Here is a tiny trained network, its code and every weight. The questions are about switching its units off for an input and a class, where a switched-off unit gives its printed mean instead of its output.

import numpy as np


def w(rows, s, z=0):
    codes = np.array(rows[::2]) - 128.0
    scale = np.full(codes.shape[1], s)
    scale[-1] = z or s
    return codes * scale


def f(y):
    return np.maximum(y, 0)


def log_softmax(a):
    a = a - a.max(-1, keepdims=True)
    return a - np.log(np.exp(a).sum(-1, keepdims=True))


def net(x, mask):
    res = np.array(x, float).reshape(1, 3) / 4 @ E
    y = f(res @ A[0][:, :-1].T + A[0][:, -1])
    res = res + np.where(mask, y, B[0][:, -1]) @ B[0][:, :-1]
    return log_softmax(res[-1] @ U[:, :-1].T + U[:, -1])


A, B = {}, {}
E = w([
[166,73,254,63],'x0',
[179,26,54,106],'x1',
[50,118,98,6],'x2',
],0.0094)
A[0] = w([
[88,211,185,137,34],'n0',
[172,118,162,155,102],'n1',
[176,138,133,170,79],'n2',
[190,147,128,138,86],'n3',
[197,85,98,102,36],'n4',
[155,124,144,175,109],'n5',
[52,195,9,187,120],'n6',
[112,178,184,130,42],'n7',
[147,112,172,108,91],'n8',
[169,47,71,126,24],'n9',
[150,95,213,93,111],'n10',
[163,144,125,151,38],'n11',
[146,98,206,98,124],'n12',
[167,134,136,177,110],'n13',
[125,87,225,101,132],'n14',
[166,121,142,203,91],'n15',
[160,129,138,168,111],'n16',
[160,120,141,183,89],'n17',
[164,72,114,116,18],'n18',
[100,124,116,51,65],'n19',
[63,99,135,71,99],'n20',
[93,194,194,134,12],'n21',
[61,136,111,65,57],'n22',
[89,201,154,144,10],'n23',
[110,156,93,172,118],'n24',
[159,113,152,176,81],'n25',
[174,49,107,113,6],'n26',
[50,132,96,95,100],'n27',
],0.013,0.0022)
B[0] = w([
[59,80,73,141,180],'n0',
[130,166,171,88,165],'n1',
[115,175,160,85,168],'n2',
[111,173,148,122,155],'n3',
[69,115,69,141,171],'n4',
[108,170,164,68,166],'n5',
[255,71,137,199,253],'n6',
[53,92,61,172,163],'n7',
[182,101,131,157,160],'n8',
[54,87,77,142,189],'n9',
[212,111,123,182,190],'n10',
[130,144,144,107,149],'n11',
[191,105,119,171,185],'n12',
[112,193,162,80,172],'n13',
[210,83,111,177,193],'n14',
[109,170,185,95,186],'n15',
[106,172,170,79,164],'n16',
[111,161,162,85,171],'n17',
[83,103,80,151,161],'n18',
[124,209,190,68,174],'n19',
[119,201,211,67,177],'n20',
[46,70,57,137,174],'n21',
[130,157,166,69,177],'n22',
[78,96,87,152,168],'n23',
[179,125,131,136,176],'n24',
[107,152,160,93,166],'n25',
[64,81,78,142,176],'n26',
[142,187,179,79,176],'n27',
],0.0098,0.015)
U = w([
[252,97,129,191,249],'0',
[97,190,198,70,66],'1',
[16,79,44,163,38],'2',
],0.014,0.0011)

Each question gives the input, the list of numbers given to net, and the class t.
The units are the neurons (one row each of A and B). Each row of codes is followed by its name. A weight is (code - 128) times the scale printed after its matrix; where a second scale follows, it is the last column's (A, B and U).
mask holds one flag per neuron, in row order. A switched-off neuron (its flag False) gives its mean, the last column of its row in B, instead of its output. The means were averaged over made-up inputs and are rounded, as every weight is.
A unit's drop is (log p(t) with every unit on - log p(t) with that unit switched off) / (log p(t) with every unit on - log p(t) with every unit switched off).
unit that matters most: the unit with the biggest drop
k most important neurons: the k neurons with the biggest drops, biggest first
drop of u: that unit's drop, to one decimal
input [0,2,2], class 1: 4 most important neurons	(n6 n21 n0 n7)
input [-5,-7,1], class 2: 3 most important neurons	(n0 n21 n23)
input [8,-3,7], class 0: unit that matters most	n14
input [8,-3,8], class 0: 3 most important neurons	(n14 n10 n12)
input [1,5,4], class 2: 2 most important neurons	(n9 n26)
input [0,-6,-5], class 2: 2 most important neurons	(n21 n0)
input [4,-6,-3], class 2: 2 most important neurons	(n6 n21)
input [-2,-3,-3], class 1: 4 most important neurons	(n9 n14 n26 n10)
input [4,5,0], class 2: 2 most important neurons	(n6 n26)
input [-5,-4,4], class 0: drop of n6	1.4
input [-8,3,7], class 0: drop of n6	2.0
input [-2,4,-8], class 1: drop of n5	0.0
